Below is a small trained network, with its code and all its weights. Each question gives an input and a target symbol and asks what happens when units are switched off, that is, made to give their printed mean instead of their output.

import numpy as np


def w(rows, s, z=0):
    codes = np.array(rows[::2]) - 128.0
    scale = np.full(codes.shape[1], s)
    scale[-1] = z or s
    return codes * scale


def softmax(a):
    e = np.exp(a - a.max(-1, keepdims=True))
    return e / e.sum(-1, keepdims=True)


def log_softmax(a):
    a = a - a.max(-1, keepdims=True)
    return a - np.log(np.exp(a).sum(-1, keepdims=True))


def net(x, mask):
    ids = ['ΓΠΣΦΩαβδεηθτψ'.index(c) for c in x.split()]
    T = len(ids)
    res = E[ids] + P[:T]
    u = 0
    for l in range(2):
        r = res
        for j in range(3):
            rows = slice(3 * j, 3 * j + 3)
            q, k, v = (r @ M[l][rows].T for M in (Q, K, V))
            z = softmax(np.where(np.tri(T) > 0, q @ k.T / 3**0.5, -1e9)) @ v
            o = O[l][rows]
            res = res + np.where(mask[u + j], z, o[:, -1]) @ o[:, :-1]
        u += 3
    return log_softmax(res[-1] @ U[:, :-1].T + U[:, -1])


Q, K, V, O = {}, {}, {}, {}
E = w([
[159,205,141,105,79,72,131,162,170],'Γ',
[161,225,169,53,36,61,163,96,163],'Π',
[175,162,170,205,99,189,164,60,155],'Σ',
[172,209,145,41,59,92,188,126,148],'Φ',
[203,112,44,40,179,243,68,139,139],'Ω',
[194,182,139,138,106,135,76,168,232],'α',
[121,70,41,117,108,137,241,142,194],'β',
[82,121,180,138,8,96,62,198,40],'δ',
[183,39,213,166,92,86,147,131,184],'ε',
[85,117,134,67,43,216,79,121,125],'η',
[128,123,23,141,46,36,57,56,129],'θ',
[84,141,184,101,247,67,104,92,189],'τ',
[146,105,126,139,222,98,165,162,144],'ψ',
],0.015)
P = w([
[196,108,50,2,156,158,161,102,21],'0',
[180,120,98,24,145,103,187,110,34],'1',
[153,112,97,60,155,120,181,143,77],'2',
[117,91,78,65,139,133,186,148,122],'3',
[98,102,111,107,164,124,128,152,144],'4',
[89,93,90,98,129,147,148,130,189],'5',
[67,112,154,125,133,111,107,105,191],'6',
[94,93,146,166,89,124,122,146,185],'7',
[73,105,175,137,107,84,122,139,131],'8',
],0.0058)
Q[0] = w([
[81,99,149,85,170,173,111,131,159],'L0H1',
[134,163,108,106,98,181,93,125,139],'L0H1',
[107,109,153,105,93,89,191,109,163],'L0H1',
[151,56,142,147,185,109,155,167,235],'L0H2',
[136,124,181,253,160,197,187,71,114],'L0H2',
[122,97,148,110,89,170,47,194,53],'L0H2',
[122,126,79,97,149,183,84,99,65],'L0H3',
[115,83,111,154,150,186,134,174,156],'L0H3',
[154,94,108,69,213,132,110,112,188],'L0H3',
],0.011)
K[0] = w([
[50,51,122,137,117,94,99,145,126],'L0H1',
[48,132,154,148,178,146,149,131,165],'L0H1',
[184,136,136,201,114,68,114,119,102],'L0H1',
[133,117,155,202,79,129,97,149,207],'L0H2',
[151,92,160,164,173,199,188,87,121],'L0H2',
[113,54,139,69,158,131,132,228,30],'L0H2',
[92,11,94,88,172,110,108,113,114],'L0H3',
[104,101,131,161,194,142,102,178,187],'L0H3',
[184,56,141,125,87,89,59,165,224],'L0H3',
],0.011)
V[0] = w([
[70,91,153,154,11,224,103,189,120],'L0H1',
[151,151,156,121,57,146,142,68,124],'L0H1',
[89,115,94,118,106,105,105,29,171],'L0H1',
[52,138,103,41,223,96,169,126,94],'L0H2',
[229,98,203,146,167,186,101,144,2],'L0H2',
[102,174,200,214,141,187,176,105,82],'L0H2',
[94,187,208,194,85,142,128,133,152],'L0H3',
[138,113,190,170,158,168,151,171,184],'L0H3',
[148,146,174,182,57,85,120,123,179],'L0H3',
],0.0058)
O[0] = w([
[50,125,107,138,111,164,89,195,154,90],'L0H1',
[12,121,107,118,184,78,94,158,136,202],'L0H1',
[183,140,88,133,62,43,98,71,158,145],'L0H1',
[195,95,169,144,129,197,77,140,63,3],'L0H2',
[74,107,79,58,209,167,169,86,177,145],'L0H2',
[39,147,184,151,140,190,173,25,173,161],'L0H2',
[163,176,110,124,84,109,145,160,190,142],'L0H3',
[98,149,186,78,128,87,123,134,122,152],'L0H3',
[174,113,134,124,75,67,149,254,192,180],'L0H3',
],0.0063,0.0049)
Q[1] = w([
[51,111,92,84,145,63,165,173,159],'L1H1',
[192,253,101,152,101,211,83,117,138],'L1H1',
[129,132,117,136,132,68,180,120,209],'L1H1',
[129,154,119,47,112,97,149,200,130],'L1H2',
[107,171,123,210,74,187,86,111,88],'L1H2',
[162,121,117,101,84,153,50,189,93],'L1H2',
[162,126,199,142,134,129,114,107,168],'L1H3',
[123,124,148,62,127,142,92,114,169],'L1H3',
[125,131,126,170,132,61,201,142,144],'L1H3',
],0.012)
K[1] = w([
[83,183,149,198,24,131,116,155,147],'L1H1',
[166,173,78,12,253,226,142,93,90],'L1H1',
[125,156,186,255,105,123,117,96,204],'L1H1',
[121,159,166,72,71,121,120,140,158],'L1H2',
[114,156,55,103,138,178,107,100,6],'L1H2',
[114,162,28,79,170,41,63,202,75],'L1H2',
[95,140,144,153,104,204,148,108,170],'L1H3',
[133,208,199,145,137,139,120,112,191],'L1H3',
[159,124,104,138,53,130,145,107,83],'L1H3',
],0.0092)
V[1] = w([
[103,2,137,147,80,92,135,117,114],'L1H1',
[145,63,177,154,180,185,161,107,245],'L1H1',
[127,156,110,153,152,149,104,173,165],'L1H1',
[137,79,160,166,100,78,93,167,149],'L1H2',
[116,115,190,50,217,109,123,139,144],'L1H2',
[128,189,169,123,113,160,120,134,89],'L1H2',
[181,83,134,81,125,150,159,120,152],'L1H3',
[159,127,118,103,168,153,189,129,74],'L1H3',
[112,149,159,82,197,36,36,102,126],'L1H3',
],0.0077)
O[1] = w([
[120,1,149,129,109,204,123,136,110,122],'L1H1',
[119,119,154,77,231,109,138,93,43,254],'L1H1',
[177,183,155,99,124,91,94,117,103,111],'L1H1',
[142,71,119,39,80,143,195,87,174,126],'L1H2',
[152,117,183,94,90,77,22,125,217,133],'L1H2',
[122,169,139,145,143,147,139,113,170,100],'L1H2',
[70,160,134,141,119,118,201,168,157,165],'L1H3',
[164,126,203,177,138,120,110,192,124,139],'L1H3',
[98,139,218,157,115,105,80,62,188,95],'L1H3',
],0.0071,0.0087)
U = w([
[143,146,147,78,87,114,180,162,62,24],'Γ',
[125,102,95,164,136,114,155,163,160,33],'Π',
[137,108,118,154,137,118,165,164,169,1],'Σ',
[154,61,28,193,110,50,127,83,123,102],'Φ',
[202,111,122,118,180,169,116,173,67,122],'Ω',
[171,117,92,75,126,179,163,104,130,16],'α',
[150,109,102,103,130,141,150,145,105,18],'β',
[57,165,96,158,209,146,233,82,115,230],'δ',
[211,205,106,36,109,72,186,245,154,170],'ε',
[1,131,135,104,66,212,84,211,127,251],'η',
[193,102,98,147,127,175,204,188,63,66],'θ',
[182,115,169,111,106,151,98,52,148,123],'τ',
[137,11,171,47,150,171,181,134,126,122],'ψ',
],0.005,0.0029)

Each question gives the input, a string of symbols that net reads in full, and the target symbol t.
The units are the heads (3 rows each of Q, K, V and O). Each row of codes is followed by its name. A weight is (code - 128) times the scale printed after its matrix; where a second scale follows, it is the last column's (O and U).
mask holds one flag per head, layer by layer. A switched-off head (its flag False) gives its mean, the last column of its rows in O, instead of its output. The means were averaged over made-up inputs and are rounded, as every weight is.
A unit's drop is (log p(t) with every unit on - log p(t) with that unit switched off) / (log p(t) with every unit on - log p(t) with every unit switched off).
The circuit of an input: a set's keep is (log p(t) with only the set's units on - log p(t) with every unit switched off) / (log p(t) with every unit on - log p(t) with every unit switched off). Starting from all 6 units, units are removed one at a time, each time the one whose removal leaves the highest keep (on an exact tie, the one counted first), for as long as the keep stays at least 0.8.
circuit, biggest first: the units of the circuit, biggest drop first
unit that matters most: the unit with the biggest drop
which heads matter: for each layer, one digit per head in row order, 1 if its drop is at least 0.15 and else 0, layers parted by /
drop of u: that unit's drop, to one decimal
input Σ τ α Φ α β β β, target ε: circuit, biggest first => (L1H1 L0H2)
input α β Σ Σ Ω β Π ε, target ψ: unit that matters most => L1H1
input Σ Φ ψ, target δ: circuit, biggest first => (L0H2 L0H3 L1H2)
input α α θ η θ ψ α, target ε: circuit, biggest first => (L1H1 L0H2)
input Σ Σ ε τ Σ Σ ε β, target ψ: which heads matter => 001 / 110
input Σ Σ Σ β, target δ: circuit, biggest first => (L0H2 L1H1)
input Σ θ α ε α β, target ε: which heads matter => 011 / 100
input Σ Σ δ ψ, target η: circuit, biggest first => (L1H1 L0H1)
input Γ θ ε η η τ δ Σ, target δ: circuit, biggest first => (L0H2 L1H2)
input ε Σ β ψ ε ψ, target ψ: which heads matter => 000 / 110
input β ε Σ ε Σ τ η Ω, target τ: circuit, biggest first => (L1H3 L1H2)
input Σ ε ε α Ω, target ε: which heads matter => 010 / 100
input α Σ Σ Σ τ τ Σ η, target τ: which heads matter => 000 / 001
input β Σ Σ ψ α τ, target ε: which heads matter => 011 / 100
input Σ Σ δ η β, target η: unit that matters most => L1H1
input Σ Ω Σ Σ Ω, target Ω: circuit, biggest first => (L0H3 L0H2 L1H2)
input Ω Σ Σ η Ω, target η: which heads matter => 101 / 110
input Σ δ Σ α τ ψ, target ε: circuit, biggest first => (L0H2 L1H1)
input ε Σ δ ψ ψ δ η β, target η: circuit, biggest first => (L1H1 L0H1)
input α ψ Σ Σ ε ε, target ψ: circuit, biggest first => (L1H1 L1H2)
input δ Σ ε ψ ε ε τ α, target ε: unit that matters most => L0H3
input η ε Σ Σ α τ, target ε: drop of L1H2 => 0.0
input ε Σ α Π Φ ε ε β, target ψ: drop of L1H2 => 0.4
input θ β Ω ε τ, target ψ: drop of L1H2 => 0.3
